Table B holds the same points as the rows below and some others, measured another way and shuffled. Each row below is followed by which row of B it is.
B:
1: [-204  -40 -331  129 -156   18  259 -178 -140  103   23  190   86  136
  -93  -57  -23 -165 -168 -369  -50  175  -83 -123  134   24   61 -164
   13  131 -354   88  137  -47  -78]
2: [ 356  199 -121   75   21  237  -52   97  -98 -257  139  -83 -157 -204
  111  109 -269  129   83 -100  180 -352  130  -37 -280 -345  -30  197
  281 -260  -36  184   46  -64 -195]
3: [-257  -54 -257  114 -236  -44  217 -219 -174  174   -1   90   37  164
 -148  -50   11 -241 -108 -221 -104  226  -36 -158  178   57   25 -106
   11   65 -326   67  153  -97 -121]
4: [-203  -37 -324   50 -153  -76  271 -270 -150  170    7   92  105  120
 -120  -62  -27 -283 -108 -310  -71  275  -59  -31  187   82   65 -239
   16  169 -316   32  125 -115  -48]
5: [ 145  -17  -89   15  -19  437  -41  271  -37 -157   -7 -111 -209  138
  -12  -15 -416  280  140 -231 -143 -607  107 -191 -186  -58  -50  188
  -77 -428  -14  -22    4 -108 -213]
6: [ -25  149  268   50  197 -100 -175  132   -6  -89  110   26  124  -81
   81  274  163  142  -50   36  -11  286  345  159  138  -25 -150 -229
  -17   32  -88  -36  -85  -70  343]
7: [-120  -77 -213   50 -165 -126  155 -201 -101  105   38   14   46  101
 -175  -10   13 -190  -31 -130 -105  265    6  -96  180   -9  -32 -178
   97  133 -308   38  153 -138  -93]
8: [ 365  121 -143   37   77  362  -50  168  -46 -266  166  -46 -141 -141
  120   81 -286  178   28 -182  119 -412   88  -43 -322 -225  -20   81
  201 -220  -33   95   56  -70 -165]
9: [ 103  -78   -7  -26 -114  425  -22  254  -64  -71  -37 -224 -245  239
  -87  -53 -398  275  165 -194 -167 -557  137 -181 -131  -37  -82  132
  -59 -437   -5    2   64 -154 -276]
10: [-134 -188  287   40 -121 -327   23 -155   51  153 -338  260   97  128
  -49 -149   11 -270  308  121   40  415    7 -174  329  -68 -375 -477
   -3  238 -173  146  146   50 -123]
11: [-119 -254  353   12  -90 -316  -38 -102  112  141 -317  256   96  152
  -85 -130   45 -228  302  183   -7  441    4 -225  315  -46 -437 -535
    2  278 -189  105  183   55 -134]
12: [ -86  133  291   68   86  -95 -132   86  -73  -14   98   -9   94  -25
   55  238  203   86  -69   47   10  332  346  147  164  -14 -140 -226
    8   12  -94   21  -35  -88  283]
13: [-198 -158 -194   71 -240  -51  180 -172 -133  121   32   62   48  190
 -217  -24   60 -111  -66 -221 -134  274  -22 -141  213  -49   -7 -114
  147   83 -359  105  175  -87 -120]
14: [ 143  -46   28  -34  -12  465 -119  313   -3 -117   17 -206 -244  167
  -71   20 -397  287   98 -116 -168 -580  113 -265 -251  -47 -136  150
  -48 -413  -28  -35  100 -108 -311]
15: [-131 -187  374   43 -138 -412  -45 -115   90  146 -385  175   44  151
 -119 -130  -24 -216  392  255   -5  383   55 -262  355 -133 -472 -404
  -14  192 -178  154  163   39 -198]
16: [ 145  -31  -88   -7  -12  404  -60  275  -17 -162  -24 -148 -215  150
  -65   -3 -446  305  176 -213 -189 -621  106 -220 -170  -92  -70  240
  -66 -448  -34  -29    3 -108 -241]
17: [-152  258  215  139  149  -10  -89  137  -94  -23   50   76  102  -24
  167  217  101   93 -126  -75   29  164  351  150  125   91  -79 -188
 -209  -61  -49  -26 -129  -66  355]
18: [-238   17 -311   59 -157  -97  260 -262 -172  169  -32   58   94  113
 -145  -31  -76 -244  -76 -321  -79  229  -42  -52  198   -7   69  -91
   32   77 -323   82   97  -81  -80]
19: [-257  -78  206  168 -157 -222   99 -169  -37  185 -347  416  103  124
   70 -173   23 -342  162    3  126  359  -39 -225  272    6 -291 -417
 -116  195 -184  192  128  116 -111]
20: [ 139 -118    2  -43  -66  497  -97  289  -16  -95   25 -195 -259  204
  -82  -24 -372  243  111 -114 -199 -571   86 -276 -240   16 -118  116
  -46 -409  -18  -63  117 -137 -323]
21: [ -55  154  224   19  153  -81 -132   59  -63  -24  108  -13  121  -79
   77  251  152   37  -56   15   -7  309  318  188  129   18 -100 -215
    1    8  -72  -39  -73  -93  314]
22: [-196 -103 -321   78 -232  -70  285 -252 -162  157   -1  101   74  175
 -142 -101   -2 -231  -59 -310  -95  249  -42  -45  237   68   67 -216
   29  133 -311   54  121 -137  -53]
23: [  78 -110   -8   23  -82  497 -102  327  -47 -152    3 -100 -236  208
  -73    9 -344  348  134 -191 -224 -596  103 -292 -177  -74  -75  294
  -33 -512  -43   -6   31  -75 -252]
24: [-185   35 -245  116 -217 -137  287 -250 -164  180  -35   38   49  140
 -114  -89  -44 -240  -96 -246   29  249    6  -46  202    0   -2 -264
    9  177 -307  139  170 -122 -120]
25: [-261  -20  155  148 -104 -212   82 -185  -34  186 -354  397  102   75
   77 -147  -46 -397  158    9  104  303  -64 -253  215   23 -275 -339
 -151  156 -177  148  107  124 -135]
26: [-206   26 -257   72 -144  -82  236 -234 -148  166    6   52   85  102
 -135  -18  -38 -231 -150 -273  -20  261  -43  -82  141  -19   18 -179
   62  154 -345  109  173  -68 -123]
27: [-203  -71   59  132  -44 -201  115 -169   25  146 -351  461  129   90
  117 -208  -86 -397  191  -48   52  245  -79 -200  246  160 -246 -484
 -277  228 -141   22   48   65  -29]
28: [-149 -188  353   18  -93 -322  -83 -116   74  141 -312  210   71  101
  -97  -69   27 -251  307  237  -25  412   17 -271  278  -98 -424 -350
   34  170 -187  117  164   71 -171]
29: [  90  -56    8   24  -90  504  -80  313  -59 -111    9 -160 -260  205
  -58   -4 -366  307   84 -168 -161 -601  113 -282 -223  -55  -92  219
  -48 -472  -33   13   86  -95 -306]
30: [-199  -18 -314  102 -183  -78  242 -237 -158  141   18   90   65  117
 -120  -48  -14 -243 -101 -258  -78  225  -27  -81  181   58   51 -159
    6  115 -314   44  119 -122  -63]
31: [ 333  229  -76   57   86  326 -103  153  -65 -232  158 -100 -170 -200
  118  139 -295  117  -17  -67  173 -395   99 -122 -395 -284  -75  170
  228 -248  -47  143  107  -33 -264]
32: [  36  174  232   19  247 -167 -164  104   26 -108   98    2  143 -125
   83  268  112  115   -4   42    8  290  342  205  145  -46 -160 -278
  -14   85  -79  -53  -99  -89  354]
33: [-119  272  184   67  254   34 -139  138  -62  -39   90   60  129  -90
  174  272   67   55 -149  -73  -10  150  316  158   47  127  -62 -166
 -199  -63  -40 -108 -143  -55  369]
34: [-218 -103 -168   84 -270 -107  200 -189 -150  167  -18   -7   13  213
 -214  -56   16 -149  -30 -170 -121  247   28 -128  246   -9  -31 -143
   60   70 -319   97  169 -136 -135]
35: [-256  -27 -330   91 -178  -30  233 -241 -182  148   12  125   82  115
 -127  -21  -16 -250 -112 -304 -114  218  -64 -112  168   43   89  -44
   29   46 -329   47   97  -73  -65]
36: [ 364  171 -124  -12   87  308  -69  101  -74 -237  159 -113 -131 -208
   93  130 -301  111   53 -139  146 -350   82  -22 -341 -311  -18  170
  307 -248  -36  137   67  -49 -212]
37: [  12  212  308   -6  260 -134 -176  109   22  -41  112  -62  135 -112
   79  284  122   81  -96   77   54  333  344  196   81  -16 -201 -367
  -15  134  -87  -35  -16  -81  288]
38: [ 184  -43   12   46   -8  466 -139  356   19 -188   56 -118 -255  138
  -20   20 -343  323   74  -78 -147 -603  130 -301 -263  -29 -149  128
  -82 -381  -30  -49   87 -112 -264]
39: [-224  -69 -159   22 -190 -119  177 -197 -122  180  -31  -42   50  175
 -241   -9  -38 -155  -46 -191 -123  268   -7 -129  206  -66  -45 -113
  102   83 -347  105  184  -86 -169]
40: [-139  168  144   92  173   92  -90  136  -89  -45   85  142  127  -23
  180  208  110   79 -121 -150  -40  142  289  161  102  162  -15 -175
 -196  -85  -35 -102 -163  -60  403]
41: [-227  -46   98  123  -29 -200   69 -187   -4  137 -315  468  155   27
  107 -123  -22 -401  157  -31   73  328  -91 -208  213   54 -236 -363
 -142  193 -175   84   57  131  -41]
42: [ -91  217  216  114  189   45 -127  164  -60  -55  108   93  103  -49
  185  232  133   97 -152  -49   20  167  334  150   70  132  -87 -250
 -185  -22  -39  -75 -110  -76  370]
43: [-187 -118 -156   80 -185  -80  151 -135  -96   99   11   74   55  172
 -203   -6   33  -77  -64 -201 -117  255   -7 -157  203  -76  -50 -126
  110  102 -361  110  168  -62 -114]
44: [-215  -44 -241  142 -215  -26  200 -177 -164  118   34  121   39  137
 -118  -27   40 -175 -130 -229  -69  215  -15 -147  157   17   22 -109
   38   75 -328   92  146  -83  -92]
45: [ -20  200  247   22  169 -185 -195   55  -36  -50   94  -88   84 -129
   39  292  118   31   20  152  -36  289  364  142  134  -38 -156 -125
    3  -28  -65  -58  -87 -122  281]
46: [-200  -65 -163  134 -190  -88  135 -105  -79  105  -11   54    1  183
 -189  -26  -14  -99  -75 -119 -130  163   16 -243  172    1  -93 -126
  -25   87 -344   58  177  -98 -156]
47: [-244  -34   51  146  -98 -240  144 -227  -40  175 -369  434  129   77
  103 -195  -72 -426  210  -65   78  286  -68 -171  281   89 -211 -385
 -211  174 -149   91   33   75  -43]
48: [ -11  126  198    2  173  -95 -132   55  -45  -54  134   -2  137  -95
   80  253  170   50  -36    5  -19  327  321  231  147   21  -86 -252
   23   39  -67  -64  -94 -114  361]
49: [-233  -52 -292   72 -168  -67  256 -239 -152  156  -15  126  105  140
 -133  -52  -19 -224  -96 -328  -79  260  -63  -71  203   19   55 -164
   39  125 -337   78  119  -67  -63]
50: [-267  -93  144  185 -141 -167  100 -154  -44  146 -331  494  120  112
   98 -168   23 -329  155  -58   91  311  -66 -236  263   29 -238 -349
 -138  152 -183  162   77  135  -61]
51: [ 380  213 -105   20  125  302 -112  157  -37 -260  172 -135 -160 -213
  102  147 -322  140   25  -69  135 -411  114  -78 -379 -275  -67  153
  223 -239  -34   92   74  -68 -222]
52: [-121  213  135   92  194   63 -118  129  -75  -40   87   94   98  -51
  186  217   77   26 -110  -64  -57  106  309  136   72  214  -39 -173
 -256  -92  -10 -159 -165 -104  387]
53: [ 324  189 -113   47   58  362  -54  153  -86 -233  152  -92 -157 -156
  117  108 -304  157    0 -165  159 -415  100  -62 -352 -273  -22  159
  224 -269  -37  150   75  -45 -222]
54: [ 100 -162  -19  -47  -96  510  -70  285  -52 -106   27 -165 -227  229
 -101  -12 -334  302  133 -206 -236 -542   94 -224 -171  -26  -55  197
    5 -467  -31  -36   61 -120 -253]
55: [-196   32 -225  137 -169 -177  221 -201 -124  116  -54   86   63  116
 -138  -37  -47 -162  -54 -220  -26  224   11 -116  223  -75  -33 -136
   13  126 -340  136  125  -73 -103]
56: [ 322   87  -70   14   29  344  -84  153  -67 -231  147  -86 -154 -122
   68  102 -255  170   61 -124   94 -362   94  -80 -303 -276  -45  159
  272 -273  -43  132   81  -51 -217]
57: [-242   21 -209   98 -211  -93  241 -243 -189  190  -13   49   66  126
 -139  -26    0 -230 -129 -253   -5  290  -16  -84  177  -48   14 -139
   88  110 -337  161  175  -63 -135]
58: [-161 -249  310  -13  -95 -329  -21 -137   99  178 -353  225   93  167
 -106 -144   -6 -283  333  174  -60  414   -8 -232  334    2 -414 -489
  -51  238 -179   58  156   33 -142]
59: [-176  289  215  101  195   76 -112  134 -107    9   82   64  109  -53
  187  253   90   37 -205  -87   32  158  312  132   32  137  -60 -172
 -205  -77  -46  -55 -101  -40  323]
60: [ 349  190  -60   57   57  327 -111  156  -64 -235  166 -109 -186 -185
  112  127 -272  122    7  -36  162 -389  110 -121 -381 -270  -86  148
  236 -248  -33  136  115  -54 -264]
61: [ 378  110  -86   28    2  292  -65  123  -75 -238  153 -124 -179 -147
   75   83 -261  143   92  -79  138 -358  119  -49 -294 -294  -55  123
  292 -246  -26  148   90  -93 -230]
62: [-274 -103  103  104 -125 -192  112 -202  -40  202 -364  397  114  127
   58 -187  -51 -407  218  -43   16  293  -69 -201  283  111 -223 -360
 -191  128 -145   72   53   74  -65]
63: [ 389  128  -47   28   36  301  -78  180  -33 -237  140 -160 -194 -113
   68   74 -302  198   65  -70  140 -405  139  -71 -314 -275 -106   50
  221 -211  -29  133  119 -102 -254]
64: [-189    2 -254  145 -163  -64  192 -171 -124  112   15  115   38  114
 -103  -34  -15 -198 -127 -194  -58  181  -14 -165  137   43  -13 -158
  -30  119 -322   56  148  -93 -101]
65: [ 403  182  -92   18   95  328 -109  155  -38 -250  199 -146 -177 -200
  101  131 -289  130    0  -47  152 -390  109  -82 -398 -257  -77   95
  248 -206  -34   99  120  -84 -250]
66: [  46  176  230  -17  255  -94 -168   78   10  -61  167  -33  140 -141
  100  280  154   33 -103   66   30  338  317  220   59   42 -146 -368
    8  135  -72  -90  -35 -111  328]
67: [ -50  202  288   43  198 -107 -140  110  -19  -34   81   -9  129  -69
   80  259  126  105  -97   14   53  302  331  162  114  -40 -170 -284
  -25   73 -104   15  -35  -50  278]
68: [-183  -27  133  167  -83 -246   88 -177    1  139 -332  427  104   51
  113 -171  -33 -385  179   32  130  301  -44 -214  229   45 -289 -442
 -172  228 -158  122   94   87  -85]
69: [-179   42 -293  120 -105 -134  222 -194 -110   82  -26  126   94   78
 -111  -18  -73 -159  -77 -283  -44  191  -19  -93  188  -55   11 -119
    2  127 -341   92   88  -58  -55]
70: [-179 -188  345   -5  -95 -362  -16 -161   61  179 -358  216  116  123
 -106  -97    9 -263  319  147    9  471    0 -200  337 -132 -404 -406
   52  217 -204  165  159   92 -157]

[  90  -17  -79 -199 -266  -41   48  -16  231   95   54  -15  -22  160
 -147  -79  -24  -92    3 -278  -43   98   60 -183  196  -96  -34  135
  -50  209  147 -145   53 -196   80  107] => 41
[ 178  -77 -187  126   90  172 -101  153 -301  -22   90    0   67 -180
  131   -4  255  278 -186  -88   71 -334  153  339 -200  172  -63 -335
 -346 -488  -89  128  -52  270   48 -117] => 3
[ 112 -137   65  -36  -12 -127  -49  122  -25  -79   52   80   51  -95
  -23   14  -22    1    4  -29 -112  -63   97  181   17  108   38  103
 -138  116  -62  142  -46  138   63 -121] => 22
[ -53 -100  -45  -98  134    8   31  113   23  -59   84   14 -321  108
    9  -78   94  -99 -136 -156  -74  167  236   12   55  -13  -15  106
 -202 -105 -205 -227 -336   33  116   47] => 53
[ 343   87 -147  -64 -602 -185  -65 -104  309  290  -24  -41  403    2
 -223  -72  -49   61  135 -262  -23 -161 -292 -125  228  -70  -63  143
  -18  354  456   67  500 -193   19  180] => 27
[ -56  -25   30  -81  -35  -58 -336  -22   80 -141  -44  171  194 -241
 -273  394 -241  -10  287  115 -131  -42   35  212  -52  -47   56   81
  316  307   85  490   16  354   95   10] => 57
[ 239   62   -8  -33 -491 -321  -68   -6  372  127   56   33  170   50
 -285   17 -162  -44  402 -124  -36   71 -138  -87  275   40   21  186
  192  473  344  161  391 -106  135  247] => 55
[-242 -289   56  -89  320  237   63  100  -34 -251   72   18 -623  183
   92 -104  -80 -240 -186  -20 -164  572  426   24   54  136   83  195
 -107 -174 -523 -274 -677  243   76   14] => 23
[ 196   53  -82  -79 -371 -276  -55   -7  297  126  125  -22  133  -60
 -190   20   27   -6  167 -187   36  -92 -151 -110  189  -67  -33  115
   76  315  259  125  381 -174  117  182] => 37
[ 100   44   48 -249 -459 -465  -43  -40  463  176  -58   24   79  237
 -388    9  -81 -147  274 -418 -146   71   12 -200  339 -243   40  467
 -117  509  372 -107  218 -354   98  225] => 61
[  75 -298   40 -128  -69 -244  266  171  229   22  218 -106 -509  131
   23 -286   94 -346  -67 -203  -13  353  207 -341  289  138   40  359
 -159  257 -281 -302  -97 -313   55  209] => 4
[ 131    4  -24  -91 -529 -246 -242 -143  414  151 -135   59  254  -13
 -432  174 -311 -128  453  -85 -157  152 -193 -112  254  -84   53  381
  289  609  361  248  321   14   27  331] => 15
[  71 -162  -36 -124 -310 -162    5  -46  304  118   10  -89 -130   86
 -174  -93  -44 -190   51 -266  -76  223   28 -235  254  -30   44  376
  -80  279   36  -98  101 -180  -15  253] => 7
[ 353  210 -191   -9 -522 -265    1 -113  470  455  -31 -189  347   43
 -238 -155    0   27   45 -499   68 -266 -166 -299  310  -39  -62  170
  -88  311  524  -23  563 -318  -15  393] => 40
[  70   51  -87 -194 -223 -159  -41  -59  349  206  -58  -30   71   72
 -267   14  -90 -168   46 -319  -80   -5   42 -260  216 -159  -28  283
   18  382  229  -75   87 -184   29  260] => 36
[  57 -114  182 -105 -379 -457  -92   40  389 -119  157   74  -60  -16
 -312  163 -215 -162  524  -26  -56  257   14  -53  276   57  149  322
  307  593  138  344  327  -76  168  168] => 19
[-154 -371    3   48  528  334   52  225 -397 -370  213   37 -566 -102
  373 -123  186  -29 -432  173  -80  277  329  322 -192  250   21  -90
 -294 -536 -746 -139 -690  433   81 -269] => 11
[ -81  -32  -18  -76  157  263 -390 -103 -135 -119 -223  182  401 -308
 -136  357 -277   81  -88  124 -260 -197   26  371 -209  -72   16   38
  112   91    6  429 -235  592  -48 -215] => 48
[ 143 -205  -45    5   -9    2   23  160 -102  -73  154   21 -103 -117
   77  -67  102    0  -64    3    0  -14  100  104  -10  179  -10  -39
 -136  -47 -178   68  -44   97   63  -61] => 58
[  79  -47  -19    3  -94 -176  -90   64  122   18   45   -7  -41  -27
 -115   27   24    5   90 -168  -36  -17  108   72   86   52   37  123
 -115   46   31   84   45   54   78  121] => 12
[  57 -237 -164  155  331  140   56  237 -264  -26   97  -45 -464  -39
  259 -245  302  -28 -337   -3  -38  116  198  162  -90  229  -63   -9
 -445 -497 -508 -326 -509  242   47   73] => 24
[  51  -82  -91  -54  -97   42 -119   47   16  -37   46   64  -29  -45
 -117   96  -19    2  103  -36  -36   45   87   75    8   21  -13  -16
   35   33    1  107  -43  134   91   71] => 25
[-150 -212    7   -7  600  394  -29  225 -512 -384  118  158 -299  -69
  345  -31  166  132 -478  145 -154   37  347  534 -306  129  -26 -230
 -389 -617 -581 -111 -781  536  129 -483] => 8
[ -62 -243  108 -157  112   24    4  195 -108 -325  194  179 -259   -8
   -5  101  -59  -98  101  131  -87  227  274  166  -23  103   51  -21
   74   96 -265  122 -284  170  184 -203] => 33
[ 119 -126 -229   17   20   81   77  127 -105  105  111 -121 -272   74
  133 -241  373   71 -322 -313   59  -54  163   12    1   36  -87  -55
 -527 -456 -174 -341 -172  -74   38   90] => 20
[ 162   37 -216   -3   15   47   31   90   35  190   33  -57  -44   11
    2 -134  147   -2 -176 -228   24 -138   98  -68   39   36 -112  -47
 -203 -108   15 -190  -92  -16   53  175] => 70
[ 143 -141   87    9 -146 -257  -16  108  184  -45  160  -14  -12 -153
 -106   46  -92  -80  209  -53   27    1  118  -17  140  226   97  114
  122  319    6  328  251   23   66   96] => 54
[  62   89 -105  -11  -85    1 -185  -37  116   33    9   38  153 -123
 -124  119  -60   62   35  -57  -49  -91  -68  106   16  -41  -36    8
   97   78  120  173   57  193   93   83] => 67
[  44   36  -13 -101 -380 -189 -327 -139  347   14  -24   73  310 -225
 -419  380 -298  -46  449  -11  -47  -29 -122  -26  122  -86   65  169
  477  559  337  562  413  125   64  226] => 59
[-437 -188  171 -206  483  411 -290    7 -283 -580  -27  314 -199  -48
   18  355 -266   -4 -124  286 -339  353  319  546 -249  -97   95   14
  111 -177 -444  198 -812  714  159 -479] => 43
[ 265  -26 -211   45  -88   29  109  116   21  210  109 -137  -20   -8
   58 -213  206   56 -191 -308  124 -212  143 -100   63  162  -84 -134
 -285 -168   42 -124  105 -112   13  158] => 35
[ 102  -48   42 -122  -39 -142   50  145   61  -67  145   77  -32   27
  -42  -23   12  -30   27 -111  -43  -27  150   52   81   45   -4   24
  -71  154    7   24  -27  -33  151  -87] => 49
[ 107 -193  -39   31 -117  -91  -51   91   29  -82  204  -38 -113 -191
   -3   28   91   12   59  -24   73    3   49   56   33  159   37   -7
    0   11 -116  239  171   66   64   58] => 65
[ 206  222 -166  -43 -526 -223 -218 -184  458  350 -170  -41  371   49
 -399   69 -163    7  264 -322  -81  -94 -225 -148  255 -168  -36  267
   92  389  536   74  393  -87   25  409] => 17
[  17  -75    6  -70  -60  -70   43   68  140  -44  106  -12 -230  147
  -37 -102    7  -68   -8 -190  -55  206  174  -10  150   48   32  133
 -127    5  -73 -137 -123  -18  120   71] => 50
[ -19   43  137 -205 -309  -67 -296 -126  248 -172  -70  263  376  -75
 -367  368 -495  -51  440  168 -246  153 -130  165  100 -109   74  183
  527  650  289  485  123  288  146  -96] => 69
[ -93 -256  215  -83  363  158 -104  292 -437 -544  132  376 -124  -81
  112  200 -124   67   74  394 -230  143  326  620 -244  199   65 -185
   -5 -102 -398  260 -582  575  238 -564] => 5
